In the rows, 128 means zero.
Each row has a class, written after it, and each block has its own classes.
[147 102 124 164 105 105 125 108 150 128 131 145  97 130 116 132 112 144
 177 136 156 145 109 121 158  73 104 125 130 145  67 100  77 131 127] : (69)
[153  82 118 130 100 132 120  92 130 147  75 119 175 119 110 157 121 148
 120  73 126  96 118 109 152 166 142 138  96 182 114 121  96 146 124] : (73)
[150  81 102 132  91  92 143 121 122 124 104 121 141 120 134 168 103 136
 114  77 139 121 127 104 130 154 180 126  87 187 112 115  91 123 113] : (169)
[130  81 121 148 116 105 114  95 132 124 128  96 130 120 135 146 106 169
 128 106 126 133 122 103 142 151 161 107 107 184 101 117 110 107 118] : (26)
[119 145 139  97 141 159 128 104 160 106 114 144 149 131 149 106 135 115
 100 129 107 107 140 130 112 155 102 169  94 111 104 138 141 128 106] : (105)
[135 106 123 123 109 141 110  84 146 104 159 136 124 141 152 105 125 140
 151  96 131 128 129 112 140 112 107 155 114 173  90 133 107 143  88] : (73)
[137  84 139  81 130 170 138 188 143 174  44 140 202 104 114 140 147 120
 103 155 130  82 120 118 136 135 127 129 105  46 180 105 140 134 182] : (178)
[155  39 120 135  91 155 107  98 173 149 123 144 149 115 120 135 128 154
 154 151 150 104  90 114 201  94  82 138 125 122  69 102 101 129 145] : (183)
[136   4 155  98 100 176 119 147 190 163 126 140 148 127 123 138 150 146
 155 177 150 130  85 104 168 116  77 120 118  88  98  93 148 142 167] : (183)
[101 116 144  89 153 135 124 141 163  93 203 127  91 169 158  68 121 108
 134 143 120 159 131 125  82 118 108 160 117  91  74 138 166 119  99] : (105)
[135 139 108 117 147  81 122 133 137  85 200 110  67 179 156  85 119 104
 159 104 125 170 109 114  80 119 154 135 121 146  94  99 121 121  69] : (134)
[129 113 122 107 129 145 153 119 147 114 122 130 125 128 154 141 140 121
 143  98 112 130 131  96 131 150 121 159 102 141 135 111 103 139  93] : (69)
[ 91  63 170  80 180 137 111 145 160 125 198 111 117 144 137  97 111  92
  85 171 121 113 111 122  65 158 116 140  91  61  57 166 178 113 155] : (169)
[105  84 171  88 167 140 125 186 139 136 151  96 111 140 122 120 113 108
  91 153 104 149 119 121  66 168 165  88 103  75 111 146 194 111 156] : (26)
[102 122 145  42 135 162 158 196 151 126 134 120 134 158 168 105 160  88
 100 141 115 153 121 121  45 183 138 121 119  59 154 110 190 112 112] : (30)
[135 187 100 150 111  70 145 137 118 124 100 159 130 140 119 135  93 107
 112 115 147 137 132 127  91  78 177 136 136 102 108 105  93  96 114] : (169)
[107 108 162 103 162 113 140 174 133 126 136  96 126 143 119 106  95  97
  80 140 112 121 121 131  43 177 156 109  85  83  90 154 189 117 151] : (105)
[125 187 109 118 127 133 128 100 131 111 105 135 135 138 144 110 121 115
 123  86 120 129 130 109  95 118 145 152 110 134 133 130 101 132  86] : (73)
[113 140 139 133 201  97  91 108 113 107 200 105 113 144 131  84  92 102
  86 119 112 110 137 145  54 123 130 139 122  83  66 168 131 104 130] : (178)
[118 128 149 120 127 133 131 146 163 149 125 145 137 137 113 114 135 119
 112 172 147 130 113 140 112 112 104 122 149  73  90 118 131 121 157] : (30)
[140 159 112 123 126 125 132 117 136 147  64 155 162 109 121 140 110 110
  98 132 132  92 133 123 121 105 139 147 101  61 106 123  99 110 139] : (169)
[143 119 120 162 109 103 126  92 133 124 131 143 104 124 110 140 113 135
 165 124 144 144 121 129 157  64 117 137 134 116  74 114  76 118 121] : (69)
[132 123 118  91 155 121 112 131 143  96 181 109 101 160 159 104 141  92
 128 113 121 149 113 120 106 145 131 129 105 105 108 124 123 131  90] : (134)
[137  56 100 124  79 104 133 135 164  93 190 126  77 168 162 113 133 152
 190  91 145 183  94  81 129 114 149 155 127 223 105  70 121 128  65] : (183)
[114 114 126  99 101 102 167 204 131  94 149 124  80 162 163 132 134 102
 155  98 134 196 121  95  63 135 188 120 111 139 159  97 152 123  91] : (69)
[149  65 116 132  67 114 136 151 144 141  91 138 133 130 119 148 133 140
 154 121 158 144 100 103 162 102 141 119 126 140 129  72 113 125 131] : (183)
[132 116 141 106 141 134 123 106 145  95 168 114  94 126 155 120 137 120
 145 118 125 145 123 110 118 128 115 147 107 115  88 131 110 126  89] : (69)
[153 190 112 117 123 111 134 153  94 149  38 130 171 129 112 142 121  83
  96 118 118 100 136 126 104 132 178 125 109  64 169 104 106 114 135] : (134)
[128  66 114 128 118 117 116 136 157 148 146 127 114 160 114  99 117 116
 159 154 146 130  99 130 151 112 111 120 132  98  80  97 128 116 148] : (134)
[141  91 116  67 115 146 142 174 145 127 110 109 134 147 154 129 162 101
 134 104 130 139 113  91 114 188 163 137  92 132 165  87 139 139  96] : (134)
[151  65  81 140  30 126 181 187 154 178  36 153 164 139 102 170 139 166
 188  90 164 140  91  95 162 128 167 107 121 199 179  47 124 154 136] : (73)
[124 129 121 103 127 130 121 110 167 100 181 123 102 146 164  98 144 133
 131 117 129 142 109 116 107 137 119 159 118 157  87 120 113 127  84] : (30)
[151 104 130 113  96 142 134 138 170 153  76 146 162 113 113 147 158 148
 127 149 148 113  97 124 157 129 118 134 124 118 113  95 108 136 144] : (30)
[144  26 114 107 114 131 121 140 139 133 121 109 165 124 133 145 137 156
 129 103 134 111 109 117 144 174 143 127 106 164 128 109 131 122 134] : (178)
[137  88 123 113 107 142 116 123 131 146  72 113 172 124 109 151 129 133
 109  94 124 104 102 118 113 180 165 128  86 153 125 132 137 134 140] : (73)
[122 121 134 100 121 121 155 160 135 100 155 126  84 152 153 126 136 113
 156 111 120 171 126 102  90 132 141 139 101 136 125 107 130 128  82] : (69)
[139 139 113 138 122 115 118 106 105 126  49 115 163 113 131 163 108 141
  90  98 111 109 128 113 121 163 186 114  85 175 130 122 100 105 118] : (26)
[127  69 133  90 107 126 144 165 136 112 154 133 103 145 158 120 141 122
 155  95 148 173 116  97 107 141 146 145 125 161 132  99 150 129  93] : (123)
[117  63 154 115 164 120 110 129 114 129 171 109 118 133 126 121 116 111
 110 120 131 127 114 126  90 157 129 135 113 112  73 159 164 121 144] : (123)
[121  72 171 100 140 156 106 123 148 140 152 109 145 120 134 119 137 120
  85 152 126  98 129 132 101 180 104 128 102  93  68 161 159 130 160] : (30)
[127  86 131 100 119  94 149 198 115 142 100  85 126 157 120 137 116  93
 107 103 124 145 114 109  54 213 204  84  90 122 150 102 173 116 140] : (134)
[123 152 136 104 134 114 132 151  92 133  98 106 156 135 139 134 123  94
  69 110 109 112 137 133  37 175 187 121 102  90 136 140 156 105 137] : (30)
[157 155 103 142  97  80 147 138  92 124  70 109 149 123 137 162 114 128
  96  68 133 121 133 115  82 166 207 112 103 181 138 112  95 123 110] : (30)
[125  52 154  63 115 155 144 187 130 156 107  91 166 135 134 144 151 114
  94 144 122 128 104 130  70 211 161  88 110  89 149 116 191 110 161] : (30)
[109  94 146 142 124  99 123 141 161 124 179 134  73 149 114 104 101 137
 154 155 147 187 110 126 119  61 136  98 152 106  72 105 135 105 131] : (26)
[136 107 133 118  96 133 137 138 147 153  92 138 142 129 115 132 137 135
 131 151 148 136 109 134 125 114 128 115 138 106 110  98 120 117 147] : (30)
[118  36 175 114 119 150 125 159 181 146 171 136  98 132 109 113 135 130
 166 190 157 140 100 114 150 103  80 134 125  86  58 121 145 136 162] : (69)
[156 119  98 120  84  97 147 144 118  94 108 119 103 145 158 155 141 131
 155  58 142 190 118  79 109 125 198 129 119 201 166  73  96 132  61] : (183)
[143 152 128 102 123 119 150 166  58 151  16 110 195 100 122 180 131  96
  66  76 114  94 131 109  75 199 211 126  88 122 208 125 138 117 139] : (123)
[141  60 131 134  93 139 124 132 173 151  96 147 136 114 111 143 135 165
 154 151 151 132 103 110 196 100 121 118 126 147 105  84 108 131 144] : (26)
[153 126 106 148  98  98 145 127 116 143  75 152 136 117 110 145 109 139
 150 101 148 137 115 118 150  87 146 131 140 140 131  94  93 119 128] : (123)
[140  66 120 123  85 124 133 130 119 145  74 107 174 122 117 157 123 138
 121  82 139 108 111 109 127 171 173 111  98 170 141 115 130 135 137] : (73)
[123  88 135 132 114 117 138 154 158 149 128 154 117 139 109 119 107 140
 160 146 149 149  96 110 120  91 127 143 141 124  97 106 137 121 148] : (123)
[111  80 146 110 126 146 133 141 171 152 118 134 146 133 112  99 127 133
 136 179 140 114 118 125 149 117  86 144 119  66  90 116 154 123 161] : (105)
[135 122 148 138 102 133 115 118 160 152 106 150 150 122  95 117 118 139
 134 143 140 106 112 125 143  91 103 136 125 103  95 123 121 139 151] : (73)
[121 153 106 111 105 128 141 134 125 118 102 136 135 157 154 112 125 117
 142  85 127 147 137 105  77 128 159 142 116 135 146 106 134 125  88] : (73)
[134 142 119 107 138 117 141 139 118 106 137 138 109 139 150 120 128 111
 132  78 118 154 131 105  93 133 155 161 127 150 143 117 125 130  86] : (123)
[137  52 121 123 103 120 122 127 180 135 162 145 106 134 121 115 112 154
 168 159 162 138 104 106 173  85 109 151 122 130  49 108 106 119 131] : (169)
[142 165 114 140 142 121 118  86  85 137  44 101 182 104 125 167 109 104
  59  82 104  81 137 113  95 175 171 127  89 115 143 140  95 112 131] : (183)
[113  57 149  85 131 176 103 111 179 111 190 127 114 142 165  99 157 121
 136 150 134 132 106 101 137 137  74 163 112 119  82 124 143 132 104] : (183)
[128  67 127 102  98 116 151 185 124 146  67  97 160 128 128 175 132 145
 113 102 130 150 113  91 106 193 216  92 106 156 176  85 155 108 130] : (26)
[137 130 110 122 127 121 126 125 143  91 175 133  88 161 161 107 122 120
 149 107 129 161 112 101 100 108 136 151 127 165  94 110 116 123  69] : (183)
[136 133 139 117 149 135 106  85 121 131  88 110 193 103 116 144 125 121
  63 122  99  66 134 147 133 178 117 145  80  80 101 161 128 117 144] : (105)
[107 159 127  86 147 156 141 126 148 115  97 131 162 135 156 105 128 111
  95 131  96 100 140 116  97 162 117 168  81  89 132 137 147 121 109] : (105)
[156 172 102 143 124  85 119  78 121  90 167 133  91 150 159 109 130 133
 143  75 134 152 137 121 103 100 140 163 141 191  80 100  64 128  51] : (30)
[119  71 127  89 152 122 146 203 114 131 142  95 128 147 141 126 114 102
 105 105 124 147 123 128  39 175 182  81 105  85 137 133 188 110 142] : (178)
[131 175 129 137 129 112 141 142 138 146  54 147 151 119 108 146 103 126
 104 134 121 130 120 114 105  95 173 113 130  95 144  94 103 109 136] : (26)
[106  86 144 102 127 121 131 155 164 140 143 142 123 140 120 108 103 110
 123 176 141 139 112 128  96  94 128 124 125  42  86 121 154  97 162] : (169)
[151 144  89 135  81 104 150 133 123 148   8 162 176 109 118 175 117 129
 113  97 146 113 141 103 161 109 177 144 103 129 161  90  63 123 134] : (169)

Next block, with new classes.
[120 141 146 138 109 109 129 111 129 120 131 134 138 146 120 132 119 151
 149 106 121 104 136 113 115  94 120  88 122 128 119 122 127  80 123] : (188)
[133 137 124  93 125 123 125 136 101 125 150 121  72 118 120 104 122 149
 138 153 143 121 168 151 116 128 154 252 125 109 126  77 140 113 189] : (160)
[112 151  86 117 139 171 128 147  95 109 153 109 124 126 106  99 158 169
 150 162 121 106 120 128 148 119 147 129 134 140 123 102  57 141 114] : (160)
[145 128 116 126 115 100 118 177 116 153 143 156 141 134 104 142 127 142
 156  76 121 107 135 118 152 121  78 110 162 145 105  96 123 105  92] : (14)
[110 142 112 109 107 162 152 156 120 136 191 116 143 160 142 114 129 126
 113  91 123 105 118 146 140 135 118 126 126 134 151 136 127 157 117] : (10)
[137 171 153 125 118 116 142 130 122 143 145 133  87 122 139 104 125 121
 107 111 122 148 158 106 112 126 119 165  82 128 138 108 159 137 156] : (37)
[129 152 126 117  96 123 100 139 142 111 121 126 140 143 124 127 131 125
 157 150 139 110 147 118  84 137 129 133 166 123 123 105  69  90  96] : (25)
[104 129 142 105 127 152 159 179 132 133 131 145 140 138 120 108 146 100
 118  85  99  90 137 149 143 129 141 177 115 128  83  85 131 151 127] : (37)
[152 144 128 106 121 155 134 156 116 123 142 144 150 123 124  97 113 105
 132 141 167 165 110 122 122 122 171 150 130 120  89 117 155 137 154] : (33)
[142 136 118 137 147 129 112 145 122 135 116 102 132 125 102 110 129 114
 150 139 164 142 101 137  96 129 117 107 118 120 140 120 127  94 130] : (33)
[131 127 149 146 120 133 128 113 137 120 146 140 112 129 111 128 131 120
 136 138 127 152 126 121  99 109 111 128 128 116 134 120 114  97 110] : (33)
[146 146 110 146 162 124 113  78 164  94  58 125 175 125 147 118  97  84
 165 138 175 160  98 131  87 153 189  61 139 115 118 139 134 119 175] : (77)
[134 118 149 106 130  73  96 145 157 172 149 143 137 136 123 132 148 132
 103 121 111 149 132 156 117 154 113 191 126 113 152  99 121 138 135] : (10)
[124  98 100 163 122 153 144 136 113 108  99 125 149 123  78 136 111 102
 129 157 135 129 181  60 161 125 182  93 124 136 125 164  99 113  81] : (92)
[120 160 110 144 162 147 156 120 107 107 139 122 114 147 134  92 119 122
 125  78 141 113 131 107 127 118 149 144 116 122 114 133 126 130 159] : (37)
[104 152 154  93 113 145 136 151 148 146 163 147 145 135 120 176 141 139
  93 141 130 118 139 132 159 113 120 134 131 129 106 129 125 127 151] : (4)
[164 122  96 133 177 105 141 105 114 159  97 107 128 115 116 132 151 100
 143 192 119 137  99 129 132 130 111  86  87 130 154 114  97 109 116] : (92)
[115 147 113 112 120 186 159 165 163 144 158 111 136 140  75 149 130 133
 108 130 135 163 168 126 138 127 125 155 114 122 117 106 138 130 173] : (92)
[144 106 115 124  89 169  96 176 142 177 154 115 146  99  78 163 165 117
 117 137 127 106 146 138 115 136 100  55 112 108 138  98 204 115 109] : (188)
[131 118 121 114 161 108 121 147 120 127 146 121 133 131 131 101  87 108
 118 141 136 110 150 118 132 134 136 162 111 137 126 114 139 109 146] : (188)
[143 141 130 140  98 113 127 156  84 100 145 134 145 129 125  82 127 115
 141 145 144 118 135  97 103 109  99 131 132 110 108 152 127 144  98] : (188)
[142 107 133 126 132 114 114 152  96 107 121 128 128 135 131 110 115 124
 144 151 112 145 129 147 105 110 155 171 120 120 104 123 159 161 142] : (88)
[126 105 139 143 121  95 108 143 138 111 152 136 148 152  97 134 136 127
 132 135 116 107 125 133 113 115 125 108 120 114 117 119 139 113 118] : (4)
[163  94 118 154 105 167 118 134 105 117 121 132  86 139 120 156 131 113
 125  83 115 124 146 100 105 130 126 164 123 118 131 112 164 140 137] : (33)
[ 96 154 107 131 131 125 134 146 124 164 113 132 168 181 103 162 117 157
 145 130 137 108 172  86 137  91 124 163 155 159 131 133  65 135 134] : (14)
[142 105 158 124 158  64 111 135 124  94  99 153 164 150 130 137  93 138
 138 128 114 159  98 137 152 127 117 146 121 157 113 130 126 160 134] : (4)
[ 96 127 131 186 104 124 142 145 162 142 141 119 166 152  59 119 127 136
 130 160  99 122 152 112 143  89  95  94 118 146 105 141  91 115 114] : (14)
[147 137 140 113 139 121 117 164 108 107 129 140 129 146 132 125 132 122
 127 127 108 163 104 122 107 101 116 135 127 141 113 102 134 134 121] : (33)
[135 114 141  71 164 150 158 124 106 147 174 136 125  94 161 173 142  98
 103 116 149 168 125 148 140 141 124 187 123  75 149 132 174 136 120] : (92)
[111 141  97 127 150 119 128 156 137 126 118 122 143 143 130  90 149 108
 146 123 133  94 140 142 107 118 141 134 118 123  95 108 149 143 161] : (92)
[144 146 134 123  99 136 112 148 102 135 128 124  95 136 109 152 165 150
 140 113 139 105 126 117  95 111 126 127 134 114 139 114  80  77 102] : (33)
[142 162 124 134 110 110 119 156 103 118 122 115 155 156 126  80 106 130
 138 151 154 124 105 150 103 114 130  88 103 138 112 156 105 134 164] : (88)
[128 103 123 161 141 158  97 110 177 134 187 130 129 141  88 148  94 184
 120 112  95 160 143 134 159 138 120 148 126 161 123 107 106 124 156] : (25)
[142 151 121 129 151 130 125 128 129 137 159 168 137 153 120  93 104 114
 140 133 131 154 127 125 118 111 121 144 126 139  73 103 130 139 171] : (222)
[137 135 114 171 157 102 115 142 119 111 134 116 117 130 100  69 104 130
 141 115 127 119 128 130 124 116 120 113 100 146 112 126 164 129 159] : (37)
[133 138 132 139 137 102 126 147 127  98 126 115 143 136 136 116 109 120
 142 153 140 150 132 119 106 110 139 161 153 122 111 151 124 134 148] : (77)
[106 141 141 105 135 166 160 153 159 131 147 100 126 127 145 117 171  96
  77 155 139 133 111 185 119 130 175 140 131  95 100 143 126 137 159] : (222)
[136 151 139 110 127 140 167 146 116 121 138 125 126 136 115 131 143 127
 135 118 128 134 117 129 119 103 124 168 141 104 107 108 127 119 129] : (37)
[112 124 146 140 151  90 116 143 143 141 106  89  83 120 130 112 140 114
 123 117 125 138 140 163  99 146 124  90 100 135 178 123 147  98 101] : (222)
[119 147 145 124 113 117 121 144 136 124 144 133 157 148 160 109 130 118
 121 125 116 138 141 109 111 108 131 195 144 115  76 126 148 144 155] : (25)
[125 154 117 130 113 111 123 180 103 120 155 127 128 157 119  91 132 146
 124 137 131  98 157 113 111  92 121 131 139 145 114 130 118 130 129] : (188)
[118 137 125 114 152 181 143 173 139 124 179 146 107 126 102 155 166 104
  77 127 111 174 159 147 122 130 150 134 155 108 128 117 111 126 113] : (77)
[158 116 118 145  76 104 121 142 151 129 144 139 109 134  90 111 114 146
 128 140 111 114 146 135 136 134 132 102 119 141 110  92 149 125 163] : (88)
[119 121 139 126 103  87 148 154 128 120 187 131 114 142 120  87 107 141
 151 114 116 100 139 157 132 120 116 147 121 142 138 103 116 113  90] : (14)
[135 101 128 146 133 175 155 105 129 134 134 142 115 120  84 123 111 116
 138 158 133 158 164 127 127 114 157 204 142 118 100 112 117 132 156] : (195)
[157 120 121  97 132 121 141 165 124  96 130 122 119 132 125 116 133  92
 109 134 113 152 110 111 114 132 134 166 128 110 110  69 178 135 140] : (33)
[108 112 139  88 127 123 155 170 127 145 112 115 186 144 105 117 149  69
  78 187 115 136 128 158 113 128 142 108  88 126 151 102 147 163 122] : (195)
[139 186 119 100 143 149 119 172 116 139 133 102 119 139 133  95 164 116
 111 160 125 147 106 145  92 118 138 133  93 122  93 103 131 153 174] : (222)
[107 148 127 148 134 116 114 126 147 134 170 146 133 140 136 108 118 109
 141 146 133 125 171 109  88 105 131 156 139 121 114 131 134 132 153] : (77)
[138 131 145 102 137  90 119 159 151 155 109 160 138 123 120 156 161  85
 116 156 105 143 143 140 106 135 114 143 147 115 119  83 113 113 118] : (77)
[144 119 133  80 112 114 125 183  94 103 155 114 144 166 150 160 139 119
  93 133 119  79 100 149 123 131 106 148 109 121 139 128 138 162 135] : (4)
[165 166 127  94 105 139 144 149 106  96 117 154 123 136 121 133 146 122
 111 170 101 157 121 118 128 125 152 165 124 128  93  96  92 176 157] : (77)
[126 128 149 126  90 125 130 207 112 150 155 144 114 147  91 122 158 132
  87 146 111 123 190 123 111  86 127 199 156 128  86 122 104 122 137] : (195)
[129 149  97  98 134 109 154 153 112 107 157 135 150 152  90 124 116 154
 132 153 138 107 122 120 163 113 142 130 162 138 117 107  60 110 111] : (14)
[110 137 136 111 147 140 121 156 130 161 149 133  93 111 128 144 147 141
  98  90 117 117 151 126 165 141 135 145 124 136 115 116 117 117 124] : (222)
[132 129 144 149 106 119  84 124 128 148 147 121 138 145 177 117 137 145
 152  99  94 113 128 121  92 109 132 155 103 133 102 121 159 147 141] : (25)
[117 119 116 127 135 121 104 156  98 182 172  93 167 128 169 131 150 156
 144 136 110 101 109 118 146 105 103 141 119 147 137 143 161 173  99] : (25)
[165 132 118 104 126 114 111 112  64 154 116 175 147 132 103 164 110 153
 183 132 126 106 117 124 143  90 101 188 124 125  88  95 150 143 162] : (14)
[121 137 115 129 128 163 124 174 138 126 158  88 144 135 103 133 133 139
 114 132 109 115 136  98 128 122 122 148 107 129 119 114 131 154 137] : (37)
[142 165 104 123 117  97 163 121  87 109 123 148 108 161 119  97 128 129
 142 102 139 116 128 119 135 111 118 159 169 122 123 126 117 121 141] : (10)
[141 135 118 107 103  99 128 156 105 104 144 137 141 137 114  98 127 145
 146 159 141 123 123 138 116 113 141 161 150 110 100 111 141 158 147] : (88)
[127 110 126 126 134 144 113 134 155 138 152 132 147 124 104 136 122 135
 145 173 115 151 143 151 120 118 127 139  99 138 126 111 144 157 143] : (92)
[114 136 125 146 132 111 109 129 140 103 124 109 158 141 127 131 119 152
 148 115 136 124 116  62 121 101 122 127 149 126 109 133 117 114 124] : (33)
[159 137 136  93  84 146 147 171 124 100 162 102 109 147 146 125 141 124
 109 106 139 112  96 133 101 138 141 151 128 108 130 105 107 107 128] : (33)
[133  87 122 127 123  89  67 118 118 112 124 155 131 118 124 106 130 144
 154 107 113  70 117 186 106 147 123  50 103 155 161  88 154 157 107] : (195)
[142 155 129 118  93 145 144 185 103  92 127 111 125 125 143 114 157 148
 137 106 145 139 103 144 133 130  93 121 180 124 109 141  77 122 104] : (160)
[128 155 136 121 109 118 167 133 123 128 110 128 128 142 167 109 132 124
 121 117 144 150 132 122 140 128 135 127 148 145 138 136  89 122 131] : (160)
[126 137 143 137 105 145 142 108 136 129 140 119 113 114 100 151  92 137
 150 153 131 160 156 122 131 115 117 119 115 136 152 129 139 104 114] : (14)
[ 98 147 138  87 168 105 130 132 100 124 118 143 199 160 129 164 111 157
 148 106 134 131 100 134 145 100  97 178 138 127 119 131  95 155 132] : (14)
[144 129 125 126 103 112 145 141 131 117 122 153 130 129  99 124 122 132
 147 118 148 136 152 129 135 129 100 173 143 118 104 119 133 141 150] : (92)
[147  80 116 136 144  85 130 111 155 152 153 163 142 146 166  98 110 128
 148 130  98  95 135 119 147 128 166 159 138 163 112  84 107 149 121] : (188)
[176 148 123 112  77 126 103 183  79 103 166 156  99 140 119  92  99 131
 141 166 115 117 157 117  94 100 103 130 129 167 101  96 127 141 132] : (195)
[125 143 137 133 120  92 106 167 133 120 132 112 164 167 122 116 134 127
 119 166 130 145 138 101  93 102 144 145 109 125 114 135 151 160 154] : (4)
[128 165 152  81 110 163 125 192 122 140 141 112 137 131 147 141 144 127
 138 145 131 146 111 147 104 123 104 141 136 134 110 123  91 141 101] : (222)
[130 129  97 115 146 139 126  83 179 101 141 115 106 138  98 139 121 169
 139 137 134 113  96 184 135 156 139  79 133 142 153  79 104 126 167] : (222)
[134 155 141 104 128 105 144 139  83  87 117 151 130 114 115 102 147 143
 142 143 136 175 106 146 138 109 113 128 155 114 113 114 115 124 111] : (160)
[147 149 131 120 136 167 125 127 114 104  98 138 133 130 148 133 143 117
 125  99  98 160 107 124 131 136 133 164 131 120  72 107 124 151 148] : (25)
[114 158 130 120 123 115 107 145 144 136 138 139 161 144 122 116 100 131
 124 130 132 110 166  80 121 107 131 123 117 141  94 111 138 105 162] : (188)
[133 179 125 103 116 138 143 146 133 135 140 102 146 153 132 162 158 140
  81 139 138 154 140  84 112 110 127 149 107  98 122 145 103 130 175] : (92)
[ 92 157 116 131 156  79 138 107 138  85 102 123 131 153 154  93  97 140
 125  73 140  91 128 106 154 113 154 108 135 143  89 131 179 129 197] : (222)
[138  88 134 152  92  87 122 127 131 149 105 143 103 145  79 146 135 138
 147 157 112  70 155 196 117 125 125 136 118 152 165 112 107 124 140] : (77)
[160 150 122 128 112  99 127 149 100 116 110 145 136 162 114  81 105 130
 136 121 126 141 137 108 106 117 126 132 111 159 108  98 114 148 161] : (195)
